Here is a tiny trained network, its code and every weight. The questions are about switching its units off for an input and a class, where a switched-off unit gives its printed mean instead of its output.

import numpy as np


def w(rows, s, z=0):
    codes = np.array(rows[::2]) - 128.0
    scale = np.full(codes.shape[1], s)
    scale[-1] = z or s
    return codes * scale


def norm(h):
    return h / np.sqrt((h * h).mean(-1, keepdims=True) + 1e-5)


def f(y):
    return np.maximum(y, 0)


def log_softmax(a):
    a = a - a.max(-1, keepdims=True)
    return a - np.log(np.exp(a).sum(-1, keepdims=True))


def net(x, mask):
    res = np.array(x, float).reshape(1, 3) / 4 @ E
    u = 0
    for l in range(4):
        y = f(norm(res) @ A[l][:, :-1].T + A[l][:, -1])
        res = res + np.where(mask[u : u + 7], y, B[l][:, -1]) @ B[l][:, :-1]
        u += 7
    return log_softmax(norm(res)[-1] @ U[:, :-1].T + U[:, -1])


A, B = {}, {}
E = w([
[65,7,96,1,141,20,135,140],'x0',
[195,143,172,90,185,51,209,126],'x1',
[163,157,81,231,141,138,115,146],'x2',
],0.0082)
A[0] = w([
[173,114,69,127,96,171,23,145,246],'0.n0',
[76,53,65,84,172,36,119,69,216],'0.n1',
[76,122,3,104,143,118,88,156,71],'0.n2',
[29,134,154,114,115,212,199,55,190],'0.n3',
[59,225,103,185,104,143,187,83,146],'0.n4',
[172,181,200,148,147,100,131,118,64],'0.n5',
[191,151,130,57,156,80,175,68,103],'0.n6',
],0.0067,0.0013)
B[0] = w([
[122,120,120,190,157,174,254,82,198],'0.n0',
[151,152,134,177,78,185,117,119,254],'0.n1',
[117,113,101,79,165,174,216,151,189],'0.n2',
[176,110,128,93,110,94,19,58,177],'0.n3',
[230,172,219,118,207,113,110,169,188],'0.n4',
[87,51,136,106,150,129,104,131,174],'0.n5',
[159,124,163,98,87,18,193,112,196],'0.n6',
],0.0068,0.0076)
A[1] = w([
[117,52,129,54,80,75,114,98,62],'1.n0',
[90,53,176,140,144,97,203,131,251],'1.n1',
[105,125,173,207,224,212,64,177,148],'1.n2',
[121,67,26,147,165,157,156,130,72],'1.n3',
[163,80,2,152,144,138,122,206,83],'1.n4',
[51,133,232,128,142,17,204,186,136],'1.n5',
[148,251,148,119,156,174,102,123,72],'1.n6',
],0.0069,0.0021)
B[1] = w([
[119,142,181,187,198,76,93,170,253],'1.n0',
[108,232,38,199,135,187,241,125,255],'1.n1',
[61,34,137,125,135,181,128,165,251],'1.n2',
[46,59,68,80,198,162,173,98,197],'1.n3',
[93,201,154,27,222,160,172,130,183],'1.n4',
[193,204,124,218,3,70,164,133,247],'1.n5',
[199,101,141,216,107,130,153,217,216],'1.n6',
],0.0068,0.0053)
A[2] = w([
[146,202,158,150,67,123,177,67,71],'2.n0',
[117,143,150,33,158,84,142,82,146],'2.n1',
[139,174,48,131,95,106,83,48,6],'2.n2',
[20,148,2,94,204,137,157,126,138],'2.n3',
[100,150,157,172,98,192,207,149,99],'2.n4',
[222,170,126,103,93,103,105,98,184],'2.n5',
[70,144,179,126,42,105,61,139,155],'2.n6',
],0.0075,0.0018)
B[2] = w([
[121,42,106,77,83,55,195,111,213],'2.n0',
[204,113,217,183,80,98,36,118,165],'2.n1',
[142,149,113,53,194,103,159,96,131],'2.n2',
[52,175,84,110,129,221,110,108,246],'2.n3',
[172,24,199,130,83,57,98,121,254],'2.n4',
[9,168,33,86,139,110,168,99,190],'2.n5',
[196,191,160,98,163,93,95,2,160],'2.n6',
],0.0082,0.0063)
A[3] = w([
[152,163,150,90,185,112,119,84,129],'3.n0',
[124,87,93,135,112,32,191,146,16],'3.n1',
[120,94,105,179,184,127,178,147,121],'3.n2',
[125,155,154,114,129,57,178,139,128],'3.n3',
[101,106,213,211,111,156,32,86,210],'3.n4',
[164,68,135,168,196,98,59,116,111],'3.n5',
[120,125,88,136,151,1,236,114,9],'3.n6',
],0.0074,0.0013)
B[3] = w([
[134,170,30,32,85,16,96,139,146],'3.n0',
[157,113,138,156,73,108,249,176,219],'3.n1',
[104,96,114,114,65,63,49,128,183],'3.n2',
[140,142,40,89,84,122,113,102,202],'3.n3',
[172,157,141,132,163,91,114,182,227],'3.n4',
[98,140,122,111,254,187,86,215,176],'3.n5',
[157,133,127,183,68,123,162,48,255],'3.n6',
],0.0091,0.0076)
U = w([
[197,94,200,222,198,182,95,253,89],'0',
[184,156,111,163,42,87,227,128,203],'1',
[149,221,141,78,162,102,44,117,6],'2',
[28,117,61,110,162,220,163,137,135],'3',
],0.013,0.0023)

Each question gives the input, the list of numbers given to net, and the class t.
The units are the neurons (one row each of A and B). Each row of codes is followed by its name. A weight is (code - 128) times the scale printed after its matrix; where a second scale follows, it is the last column's (A, B and U).
mask holds one flag per neuron, layer by layer. A switched-off neuron (its flag False) gives its mean, the last column of its row in B, instead of its output. The means were averaged over made-up inputs and are rounded, as every weight is.
A unit's drop is (log p(t) with every unit on - log p(t) with that unit switched off) / (log p(t) with every unit on - log p(t) with every unit switched off).
most important unit: the unit with the biggest drop
k most important neurons: the k neurons with the biggest drops, biggest first
k most important neurons of layer l: the k neurons of layer l with the biggest drops, biggest first
drop of u: that unit's drop, to one decimal
input [0,-8,-7], class 2: most important unit	0.n3
input [3,-1,-8], class 2: 3 most important neurons of layer 0	[0.n0 0.n3 0.n1]
input [0,-5,7], class 3: 2 most important neurons	[0.n1 1.n3]
input [-2,-6,-6], class 2: 2 most important neurons	[0.n3 2.n6]
input [-5,-2,-6], class 0: 2 most important neurons	[0.n6 1.n6]
input [5,-2,-3], class 3: 4 most important neurons	[0.n2 0.n4 2.n3 1.n1]
input [8,-4,-6], class 2: 2 most important neurons	[0.n0 2.n1]
input [4,-4,-6], class 2: 2 most important neurons of layer 0	[0.n3 0.n0]
input [-3,0,-3], class 0: 2 most important neurons of layer 0	[0.n6 0.n4]
input [0,-3,4], class 3: drop of 0.n1	0.1
input [-3,-3,-7], class 2: drop of 0.n3	0.7
input [1,-6,-6], class 2: drop of 1.n1	0.2
input [-4,-1,-7], class 2: drop of 0.n3	0.7
input [2,-2,-7], class 2: most important unit	2.n6
